Here is a tiny trained network, its code and every weight. The questions are about switching its units off for an input and a target symbol, where a switched-off unit gives its printed mean instead of its output.

import numpy as np


def w(rows, s, z=0):
    codes = np.array(rows[::2]) - 128.0
    scale = np.full(codes.shape[1], s)
    scale[-1] = z or s
    return codes * scale


def f(y):
    return y / 2 * (1 + np.tanh(0.7978845608 * (y + 0.044715 * y**3)))


def softmax(a):
    e = np.exp(a - a.max(-1, keepdims=True))
    return e / e.sum(-1, keepdims=True)


def log_softmax(a):
    a = a - a.max(-1, keepdims=True)
    return a - np.log(np.exp(a).sum(-1, keepdims=True))


def net(x, mask):
    ids = ['ΓΦβεθλτω'.index(c) for c in x.split()]
    T = len(ids)
    res = E[ids] + P[:T]
    u = 0
    for l in range(2):
        q, k, v = (res @ M[l].T for M in (Q, K, V))
        z = softmax(np.where(np.tri(T) > 0, q @ k.T / 2**0.5, -1e9)) @ v
        res = res + np.where(mask[u], z, O[l][:, -1]) @ O[l][:, :-1]
        u += 1
        y = f(res @ A[l][:, :-1].T + A[l][:, -1])
        res = res + np.where(mask[u : u + 8], y, B[l][:, -1]) @ B[l][:, :-1]
        u += 8
    return log_softmax(res[-1] @ U[:, :-1].T + U[:, -1])


Q, K, V, O, A, B = {}, {}, {}, {}, {}, {}
E = w([
[124,61,140,147],'Γ',
[135,69,143,147],'Φ',
[126,188,95,176],'β',
[137,142,85,6],'ε',
[102,159,81,141],'θ',
[207,20,100,143],'λ',
[125,113,151,150],'τ',
[135,119,150,149],'ω',
],0.016)
P = w([
[1,35,177,164],'0',
[67,128,106,157],'1',
[104,133,100,149],'2',
[125,129,97,137],'3',
[141,114,96,128],'4',
[147,109,99,123],'5',
[156,109,98,121],'6',
[162,109,93,121],'7',
[169,113,92,117],'8',
[175,119,91,113],'9',
[196,127,97,108],'10',
[194,126,91,108],'11',
],0.0078)
Q[0] = w([
[210,49,101,2],'0.h0',
[159,88,84,67],'0.h0',
],0.009)
K[0] = w([
[132,119,136,38],'0.h0',
[102,161,117,2],'0.h0',
],0.0096)
V[0] = w([
[117,75,142,230],'0.h0',
[67,185,92,254],'0.h0',
],0.0076)
O[0] = w([
[201,213,160,254,254],'0.h0',
[219,70,117,206,97],'0.h0',
],0.0084,0.00094)
A[0] = w([
[118,108,131,175,143],'0.n0',
[185,80,182,210,231],'0.n1',
[238,123,84,214,253],'0.n2',
[112,122,23,68,232],'0.n3',
[215,118,162,155,232],'0.n4',
[19,255,152,161,166],'0.n5',
[122,236,140,132,128],'0.n6',
[54,120,83,61,180],'0.n7',
],0.0099,0.0034)
B[0] = w([
[103,108,98,148,150],'0.n0',
[68,89,61,168,212],'0.n1',
[96,135,2,92,252],'0.n2',
[127,123,173,59,188],'0.n3',
[113,115,59,148,185],'0.n4',
[80,66,148,246,137],'0.n5',
[129,125,79,220,132],'0.n6',
[36,85,203,113,177],'0.n7',
],0.0072,0.013)
Q[1] = w([
[158,197,46,189],'1.h0',
[101,73,97,1],'1.h0',
],0.0069)
K[1] = w([
[19,145,179,1],'1.h0',
[130,67,23,146],'1.h0',
],0.0065)
V[1] = w([
[100,21,2,83],'1.h0',
[61,107,180,38],'1.h0',
],0.0054)
O[1] = w([
[241,253,223,194,252],'1.h0',
[3,184,189,99,113],'1.h0',
],0.0051,0.021)
A[1] = w([
[208,151,130,79,127],'1.n0',
[208,174,108,69,172],'1.n1',
[89,66,185,67,14],'1.n2',
[121,119,218,100,239],'1.n3',
[140,254,204,171,230],'1.n4',
[213,173,132,103,87],'1.n5',
[65,182,128,159,192],'1.n6',
[45,138,89,170,254],'1.n7',
],0.0077,0.0036)
B[1] = w([
[122,126,159,49,171],'1.n0',
[94,213,112,92,201],'1.n1',
[83,211,89,232,208],'1.n2',
[198,150,122,254,231],'1.n3',
[190,102,126,119,234],'1.n4',
[73,174,86,60,179],'1.n5',
[157,79,152,80,200],'1.n6',
[199,31,126,76,254],'1.n7',
],0.0068,0.008)
U = w([
[183,93,133,247,131],'Γ',
[117,216,104,178,148],'Φ',
[81,213,82,2,255],'β',
[11,170,121,167,44],'ε',
[75,99,132,66,101],'θ',
[150,118,255,125,195],'λ',
[96,101,139,113,49],'τ',
[98,99,145,112,61],'ω',
],0.0056,0.0071)

Each question gives the input, a string of symbols that net reads in full, and the target symbol t.
The units are the heads (2 rows each of Q, K, V and O) and the neurons (one row each of A and B). Each row of codes is followed by its name. A weight is (code - 128) times the scale printed after its matrix; where a second scale follows, it is the last column's (O, A, B and U).
mask holds one flag per unit, layer by layer, with each layer's heads first. A switched-off unit (its flag False) gives its mean, the last column of its rows in O or B, instead of its output. The means were averaged over made-up inputs and are rounded, as every weight is.
A unit's drop is (log p(t) with every unit on - log p(t) with that unit switched off) / (log p(t) with every unit on - log p(t) with every unit switched off).
The circuit of an input: a set's keep is (log p(t) with only the set's units on - log p(t) with every unit switched off) / (log p(t) with every unit on - log p(t) with every unit switched off). Starting from the 12 units with the biggest drops (on a tie, the unit counted first), units are removed one at a time, each time the one whose removal leaves the highest keep (on an exact tie, the one counted first), for as long as the keep stays at least 0.8.
units of the circuit, in order: the units of the circuit, biggest drop first
most important unit: the unit with the biggest drop
top k neurons: the k neurons with the biggest drops, biggest first
top k neurons in layer l: the k neurons of layer l with the biggest drops, biggest first
drop of u: that unit's drop, to one decimal
input Γ θ ε θ β τ β τ ω ω τ λ, target λ: units of the circuit, in order => 0.h0, 0.n2, 0.n7, 0.n1
input λ θ τ Φ λ θ λ Φ λ λ ε, target λ: top 4 neurons => 0.n7, 0.n2, 1.n3, 0.n1
input Φ Φ θ Φ Γ ε, target ε: units of the circuit, in order => 0.n7, 0.h0, 1.n2, 1.n3
input θ ω λ ε ω β λ λ ε ω, target β: units of the circuit, in order => 0.h0, 1.n3
input θ ε Φ θ ω ε ε Φ θ λ ω, target λ: most important unit => 0.n2
input ω τ ε, target ε: top 4 neurons => 0.n7, 1.n2, 1.n3, 1.n7
input ω τ ω θ ε λ θ Γ τ Φ τ Γ, target λ: units of the circuit, in order => 0.h0, 0.n2, 0.n1
input λ Φ ε, target λ: units of the circuit, in order => 0.n2, 0.n1
input ε τ λ τ Φ θ Γ θ λ, target λ: units of the circuit, in order => 0.h0, 0.n2, 0.n1
input θ Γ θ ε β, target β: top 3 neurons => 0.n2, 0.n7, 1.n3
input ε θ λ θ Φ, target λ: units of the circuit, in order => 0.n2, 0.h0
input τ λ ε ω θ ω β Φ Γ Φ λ Γ, target λ: units of the circuit, in order => 0.n2, 0.h0, 0.n1
input β τ ω ε λ θ λ ε ω θ τ τ, target β: top 2 neurons => 1.n5, 0.n1
input λ λ τ, target Γ: top neuron in layer 0 => 0.n5
input ω λ λ Γ β, target Γ: top 3 neurons in layer 0 => 0.n5, 0.n6, 0.n3
input Φ Φ θ θ λ ε θ λ λ τ, target λ: drop of 0.n3 => 0.3
input ε β ω β τ τ τ β, target β: drop of 0.n2 => 0.7
input ω λ β, target Γ: drop of 1.n5 => 0.0
